Below are the code and all the weights of a small trained network. Each question names an input and a class and asks about switching units off, where a switched-off unit gives its printed mean instead of its output.

import numpy as np


def w(rows, s, z=0):
    codes = np.array(rows[::2]) - 128.0
    scale = np.full(codes.shape[1], s)
    scale[-1] = z or s
    return codes * scale


def f(y):
    return np.maximum(y, 0)


def log_softmax(a):
    a = a - a.max(-1, keepdims=True)
    return a - np.log(np.exp(a).sum(-1, keepdims=True))


def net(x, mask):
    res = np.array(x, float).reshape(1, 3) / 4 @ E
    y = f(res @ A[0][:, :-1].T + A[0][:, -1])
    res = res + np.where(mask, y, B[0][:, -1]) @ B[0][:, :-1]
    return log_softmax(res[-1] @ U[:, :-1].T + U[:, -1])


A, B = {}, {}
E = w([
[17,64,139,194,133,93,130,76,190,110,66],'x0',
[111,200,76,151,63,104,157,254,201,68,149],'x1',
[148,160,191,97,150,140,44,192,233,196,116],'x2',
],0.0097)
A[0] = w([
[136,79,215,62,153,165,124,97,85,124,107,246],'n1',
[179,163,136,109,97,134,147,129,39,79,202,115],'n2',
[200,182,124,129,157,113,191,119,83,125,216,191],'n3',
[94,184,81,203,59,114,152,188,166,103,123,8],'n4',
[125,53,167,145,156,141,122,92,75,210,118,22],'n5',
[97,109,36,136,164,146,166,118,50,66,132,40],'n6',
[56,53,128,163,182,92,167,82,174,98,48,204],'n7',
[49,133,105,212,154,127,139,116,188,122,55,25],'n8',
[131,144,192,118,132,156,49,173,229,190,116,181],'n9',
[170,150,147,73,98,143,115,120,116,118,161,209],'n10',
[109,83,104,144,66,169,203,52,43,85,121,125],'n11',
[180,80,141,88,200,114,113,45,117,203,107,103],'n12',
[37,94,171,210,105,92,152,132,152,82,62,145],'n13',
[137,170,130,172,65,155,124,136,192,128,116,206],'n14',
[149,147,45,183,77,122,156,114,62,59,154,87],'n15',
[193,136,164,120,161,166,95,91,84,134,146,125],'n16',
[215,172,119,109,146,168,144,151,98,150,185,44],'n17',
[75,88,126,209,98,83,126,117,179,92,66,107],'n18',
[60,42,168,156,154,141,122,142,181,109,100,36],'n19',
[140,96,80,148,82,69,255,124,91,87,132,107],'n20',
[129,186,73,153,84,165,117,197,130,100,216,235],'n21',
[110,182,90,153,76,73,180,229,150,66,185,42],'n22',
[220,170,134,117,138,218,118,178,106,142,174,76],'n23',
[151,73,180,134,156,155,106,98,60,159,103,32],'n24',
[157,126,140,106,112,86,132,133,105,117,115,254],'n25',
[158,164,209,85,144,138,28,164,203,160,71,35],'n26',
[124,103,70,184,117,78,203,126,74,111,155,203],'n27',
[187,151,146,38,109,194,149,190,82,124,216,30],'n28',
[146,157,96,185,100,94,199,149,187,58,97,222],'n29',
[86,126,54,128,67,92,108,216,180,109,203,17],'n30',
],0.0095,0.0075)
B[0] = w([
[42,154,96,211,95,173,158,167,93,219,92,219],'n1',
[182,74,120,77,76,39,149,200,113,133,116,193],'n2',
[131,100,139,82,106,61,142,183,82,211,75,208],'n3',
[130,104,22,165,191,149,36,61,74,58,159,190],'n4',
[119,59,16,169,210,203,58,27,72,79,153,178],'n5',
[217,119,132,90,210,127,33,142,177,11,213,189],'n6',
[156,57,124,115,49,62,185,163,92,199,102,248],'n7',
[201,49,97,22,91,72,92,153,112,83,91,184],'n8',
[145,173,231,166,191,68,130,216,181,147,207,230],'n9',
[131,103,131,154,76,55,137,182,123,176,101,187],'n10',
[160,175,174,174,197,105,86,179,172,144,198,234],'n11',
[102,130,77,189,148,169,81,111,66,117,166,205],'n12',
[144,48,120,68,62,79,166,181,106,120,103,226],'n13',
[68,160,141,184,120,137,123,106,87,181,146,196],'n14',
[198,170,180,157,193,95,80,153,171,96,211,201],'n15',
[64,107,89,123,130,130,75,108,67,162,83,178],'n16',
[210,56,53,53,114,84,32,173,125,100,94,176],'n17',
[155,56,92,81,67,60,143,140,139,139,106,207],'n18',
[229,53,62,45,149,59,94,142,111,112,134,174],'n19',
[167,164,167,149,188,82,89,132,200,130,168,212],'n20',
[58,80,125,201,110,135,159,99,89,218,97,236],'n21',
[88,79,30,158,154,152,45,79,90,111,124,218],'n22',
[169,39,119,77,98,72,111,147,143,113,116,189],'n23',
[108,85,33,169,172,146,31,96,86,88,139,174],'n24',
[42,123,189,174,23,67,202,223,89,254,89,191],'n25',
[203,133,158,152,216,97,75,163,232,25,207,196],'n26',
[124,164,168,187,159,82,126,190,197,165,163,226],'n27',
[202,24,104,63,140,65,85,130,102,68,46,190],'n28',
[60,138,105,192,116,160,134,138,89,211,91,231],'n29',
[127,100,20,185,194,191,11,73,80,102,146,190],'n30',
],0.0094,0.015)
U = w([
[211,67,90,57,66,86,130,152,106,120,73,37],'0',
[86,116,44,204,176,175,83,84,57,123,126,54],'1',
[208,158,186,165,213,109,98,161,215,98,202,75],'2',
[58,150,187,205,52,117,200,175,95,196,79,226],'3',
[87,252,189,62,199,231,220,39,213,32,50,2],'4',
[50,206,219,40,59,244,211,84,218,32,30,2],'5',
],0.013,0.0085)

Each question gives the input, the list of numbers given to net, and the class t.
The units are the neurons (one row each of A and B). Each row of codes is followed by its name. A weight is (code - 128) times the scale printed after its matrix; where a second scale follows, it is the last column's (A, B and U).
mask holds one flag per neuron, in row order. A switched-off neuron (its flag False) gives its mean, the last column of its row in B, instead of its output. The means were averaged over made-up inputs and are rounded, as every weight is.
A unit's drop is (log p(t) with every unit on - log p(t) with that unit switched off) / (log p(t) with every unit on - log p(t) with every unit switched off).
most important unit: the unit with the biggest drop
top k neurons: the k neurons with the biggest drops, biggest first
drop when u is switched off: that unit's drop, to one decimal
input [-2,6,-8], class 2: top 2 neurons -> [n15, n20]
input [-2,5,-5], class 1: most important unit -> n22
input [7,5,7], class 0: top 3 neurons -> [n8, n13, n18]
input [-1,0,-3], class 3: top 2 neurons -> [n26, n9]
input [-5,-6,2], class 1: top 2 neurons -> [n12, n1]
input [8,-4,-8], class 0: top 3 neurons -> [n7, n13, n18]
input [-5,0,7], class 2: top 2 neurons -> [n9, n26]
input [6,-2,-6], class 0: top 2 neurons -> [n7, n13]
input [7,8,-2], class 1: top 2 neurons -> [n4, n30]
input [6,7,3], class 1: top 2 neurons -> [n30, n4]
input [6,-6,-2], class 0: top 3 neurons -> [n7, n13, n19]
input [6,-6,-4], class 0: top 2 neurons -> [n7, n13]
input [-3,-2,5], class 2: drop when n26 is switched off -> 1.8
input [1,3,1], class 3: most important unit -> n5
input [8,-7,-6], class 0: drop when n7 is switched off -> 1.2
input [2,1,-3], class 3: drop when n26 is switched off -> 0.2
input [2,-4,-5], class 2: drop when n11 is switched off -> 0.4
